Each row has a name. Each piece below is followed by the name of the row it came from, unless a question asks for something else. Each question is about the rows just above it. Places in a row count from 1.

[126 124 134 105 126  84  82 159  81 147 162  77  74 141 159 147  96 117
  79 100 126 167 155  98  80 130 130 160 160 115 162 109 168 120 130] : bopa
[ 78 138 131 128 117 129 126 136 147 171 125  98 141 186 175 164 176 113
  89 120 108 167 110 122  82 138 121 157  90 112 109 114 121 165  57] : pizot
[174 127 113  78 131 118 117  71 149  91 151 123  97 114 114 130  81 138
 170 124 142 123 182 120 174 117 103  80 133 133 113 156 143 113 199] : mizu
[ 95 129 137 127 140 174  69 122 112 182 143 128 124 115 141 205  92 128
 112 172 147 154 124 135 171 160 141 120 126 125 124 186 149 144 104] : Zetov
[ 78 137 141 137 173 174 105 177 118 161 136 157 132  90 146  93 134 142
 123 174 138 124 120 182 170 150 138  94 160 162 134 144 134  84 117] : vot
The rest of the row after [144 134]: : [ 84 117]
Where does [ 78 138 131 128 117 129 127 136 147 171 125  98 141 186 175 164 176 113
  89 120 108 167 110 122  82 138 121 157  90 112 109 114 121 165  57] differ from pizot, and what was there? : 7, [126]
After [ 78 138], its row goes on with : [131 128 117 129 126 136 147 171 125  98 141 186 175 164 176 113  89 120
 108 167 110 122  82 138 121 157  90 112 109 114 121 165  57]
[170 182 120 124 138 174 123 142] is which row, read backwards? : vot
Where does [ 95 129 137 127 140 174  69 122 112 182 143 128 124 115 141 204  92 128
 112 172 147 154 124 135 171 160 141 120 126 125 124 186 149 144 104] differ from Zetov, and what was there? : 16, [205]
Where do [ 78 137 141 137 173 174 105 177 118 161 136 157 132  90 146  93 134 142
 123 174 138 124 120 182 170 150 138  94 160 162 134 144 134  84 117] appear? : vot

[116 126 136 116 127 115] -> bif
[137 128 132 127 160 115] -> Gib
[133 127 130 111  75 143] -> Zetov
[116  90 116 134 126 135] -> roso
[136 127 130 108  81 153] -> bopa
[144 116 113  86 199 111] -> rog
[116 127 122 118 163 128] -> mizu
[136 127 130 108 120 126] -> pizot
[109 128 136 116 102 143] -> Res
Where does [116  89 116 134 126 135] differ from roso, and what was there? : 2, [90]
[116 136 126 116] is which row, read backwards? : bif
The one value in roso and rog: : [116]
[120] is at row and place : pizot, 5
Where in the named rows is [135]? : roso, 6
Which row holds this, read backwards? [127 116 136 126] : bif
Shared by Res and Gib: : [128]

[129 102 140 149 155 123 112 102 140 149 148  85 120  83 148 119  95 128
 154 153 108 162 107 151  80  83 129 163 113 157 114 150 165 105  85 204
 167 142 109 185 130 111 128 116 140 179 141 119 171 135 131 102 158 142
 191]  rog
[129 132 132 136 126 133 106 146 128 142 133 127 116 109 119 128 119 116
 131 134 115 113 105 128 121 117 135 122 118 121 140 137 141 121 115 134
 125 148 115 130 121 128 127 113 119 127 147 118 171 131 125 138 135 128
 144]  Zetov
[141 123 119 126 128 137 118 139 117 124 132 148 114 100 109 129 125 145
 122 122 119 136 137 135 127 120 125 122 102 140 149 140 130 125 143 129
 123 123 125 118 145 144 140  99 125 131 124 134 127 144 122 132 161 128
 132]  Res
[121  89 127 152 171 159 147 129 146 142 114  88 148 100 105 113  93 119
 178 160  95 112 184 179  62 134  92 174 103 151 141 150 170 120 144 146
 124 118 134 115 108 106 150 116 168 195 172 171 116 152 136  90 156 102
 193]  bif
[129 123 119 129 115 140 139 136 126 122 120 127 140 148 121 137  72 145
 147 121 144 118 133 128 119  98 121 139 135 137 128 134 121 114  92 116
 141 130 157 143 119 128 140 120 125 132 145 130 126 125 126 145 115 120
 148]  mizu
Where does [141 123 119 126 128 137 118 139 117 124 132 148 114 100 109 129 125 145
 122 122 119 136 137 135 127 120 125 122 102 140 149 140 130 125 143 129
 123 123 125 118 145 144 140  99 125 131 124 134 127 144 122 132 161 127
 132] differ from Res, and what was there? : 54, [128]
which: [129 102 140 149 155 123 112 102 140 149 148  85 120  83 148 119  95 128
 154 153 108 162 107 151  80  83 129 163 113 157 114 150 165 105  85 204
 167 142 109 185 130 111 128 116 140 179 141 119 171 135 131 102 158 142
 191] : rog
The row with [141 123 119 126 128 137 118 139 117 124 132 148 114 100 109 129 125 145
 122 122 119 136 137 135 127 120 125 122 102 140 149 140 130 125 143 129
 123 123 125 118 145 144 140  99 125 131 124 134 127 144 122 132 161 128
 132] is : Res
[99] is at row and place : Res, 44
After [121 117], its row goes on with : [135 122 118 121 140 137 141 121 115 134 125 148 115 130 121 128 127 113
 119 127 147 118 171 131 125 138 135 128 144]
[90] is at row and place : bif, 52

[120  64 125  95 175 144 155 163  99]  vot
[136 182 137 152 185 121 125  91 145]  roso
[136 182 137 152  70 116 104  91 172]  Res
[131 115 163 129 189 127 127 141  77]  mizu
[140 154 144 129 189 127 126  86  75]  zuso
[121 125  92 150 164  99  80 169 104]  pizot
[136 182 137 152  70 121 125  91  85]  bif
[143 126 144 152 171 152 173  95 100]  fubo
Which row holds [136 182 137 152 185 121 125  91 145]? : roso
Which value is in both vot and mizu? : [163]
After [129 189 127 127], its row goes on with : [141  77]
The rest of the row after [137 152  70 116]: : [104  91 172]
Shared by roso and fubo: : [152]
Which row holds [136 182 137 152  70 121 125  91  85]? : bif
Go on from [115 163] to the end of its row. : [129 189 127 127 141  77]

